Here is a tiny trained network, its code and every weight. The questions are about switching its units off for an input and a class, where a switched-off unit gives its printed mean instead of its output.

import numpy as np


def w(rows, s, z=0):
    codes = np.array(rows[::2]) - 128.0
    scale = np.full(codes.shape[1], s)
    scale[-1] = z or s
    return codes * scale


def f(y):
    return y / 2 * (1 + np.tanh(0.7978845608 * (y + 0.044715 * y**3)))


def log_softmax(a):
    a = a - a.max(-1, keepdims=True)
    return a - np.log(np.exp(a).sum(-1, keepdims=True))


def net(x, mask):
    res = np.array(x, float).reshape(1, 4) / 4 @ E
    y = f(res @ A[0][:, :-1].T + A[0][:, -1])
    res = res + np.where(mask, y, B[0][:, -1]) @ B[0][:, :-1]
    return log_softmax(res[-1] @ U[:, :-1].T + U[:, -1])


A, B = {}, {}
E = w([
[204,68,59,57,194,156],'x0',
[113,156,255,116,97,170],'x1',
[123,218,131,250,183,121],'x2',
[77,141,130,157,196,28],'x3',
],0.0088)
A[0] = w([
[132,145,143,48,196,163,91],'n1',
[205,116,7,101,178,151,239],'n2',
[188,130,36,118,225,57,205],'n3',
[165,144,123,53,98,248,191],'n4',
[99,105,61,193,159,163,139],'n5',
[153,119,139,101,131,212,162],'n6',
[69,170,147,206,95,29,196],'n7',
[213,93,194,119,51,188,253],'n8',
[137,56,157,102,108,200,201],'n9',
[7,200,157,135,142,46,236],'n10',
[2,212,158,132,149,43,209],'n11',
],0.0078,0.0031)
B[0] = w([
[107,148,85,114,128,188,153],'n1',
[220,113,83,124,132,98,255],'n2',
[159,104,104,64,152,61,232],'n3',
[160,147,177,149,81,185,230],'n4',
[157,62,113,89,159,138,157],'n5',
[134,157,80,89,75,182,178],'n6',
[104,66,151,125,165,117,212],'n7',
[123,235,210,179,54,254,231],'n8',
[135,179,114,60,73,176,204],'n9',
[33,79,208,78,199,70,221],'n10',
[49,96,155,149,163,110,221],'n11',
],0.0084,0.0086)
U = w([
[137,167,161,144,36,198,72],'0',
[1,72,202,141,196,95,251],'1',
[188,70,14,128,170,96,1],'2',
],0.0094,0.00087)

Each question gives the input, the list of numbers given to net, and the class t.
The units are the neurons (one row each of A and B). Each row of codes is followed by its name. A weight is (code - 128) times the scale printed after its matrix; where a second scale follows, it is the last column's (A, B and U).
mask holds one flag per neuron, in row order. A switched-off neuron (its flag False) gives its mean, the last column of its row in B, instead of its output. The means were averaged over made-up inputs and are rounded, as every weight is.
A unit's drop is (log p(t) with every unit on - log p(t) with that unit switched off) / (log p(t) with every unit on - log p(t) with every unit switched off).
The circuit of an input: a set's keep is (log p(t) with only the set's units on - log p(t) with every unit switched off) / (log p(t) with every unit on - log p(t) with every unit switched off). Starting from all 11 units, units are removed one at a time, each time the one whose removal leaves the highest keep (on an exact tie, the one counted first), for as long as the keep stays at least 0.8.
units of the circuit, in order: the units of the circuit, biggest drop first
unit that matters most: the unit with the biggest drop
top k neurons: the k neurons with the biggest drops, biggest first
drop when u is switched off: that unit's drop, to one decimal
input [1,-8,-8,-5], class 0: unit that matters most => n4
input [3,1,-3,3], class 2: units of the circuit, in order => (n8; n10)
input [-8,-7,-6,-2], class 1: units of the circuit, in order => (n2; n8)
input [-8,6,-2,-3], class 1: top 4 neurons => (n10; n11; n7; n2)
input [-5,8,2,-3], class 1: top 3 neurons => (n10; n11; n7)
input [1,-1,5,-1], class 2: top 3 neurons => (n8; n10; n11)
input [-1,-3,5,-2], class 2: top 2 neurons => (n8; n10)
input [-3,5,7,-5], class 1: drop when n3 is switched off => -0.1
input [-7,-6,-2,-4], class 1: drop when n6 is switched off => 0.2
input [2,-6,-3,-7], class 0: drop when n11 is switched off => 0.0
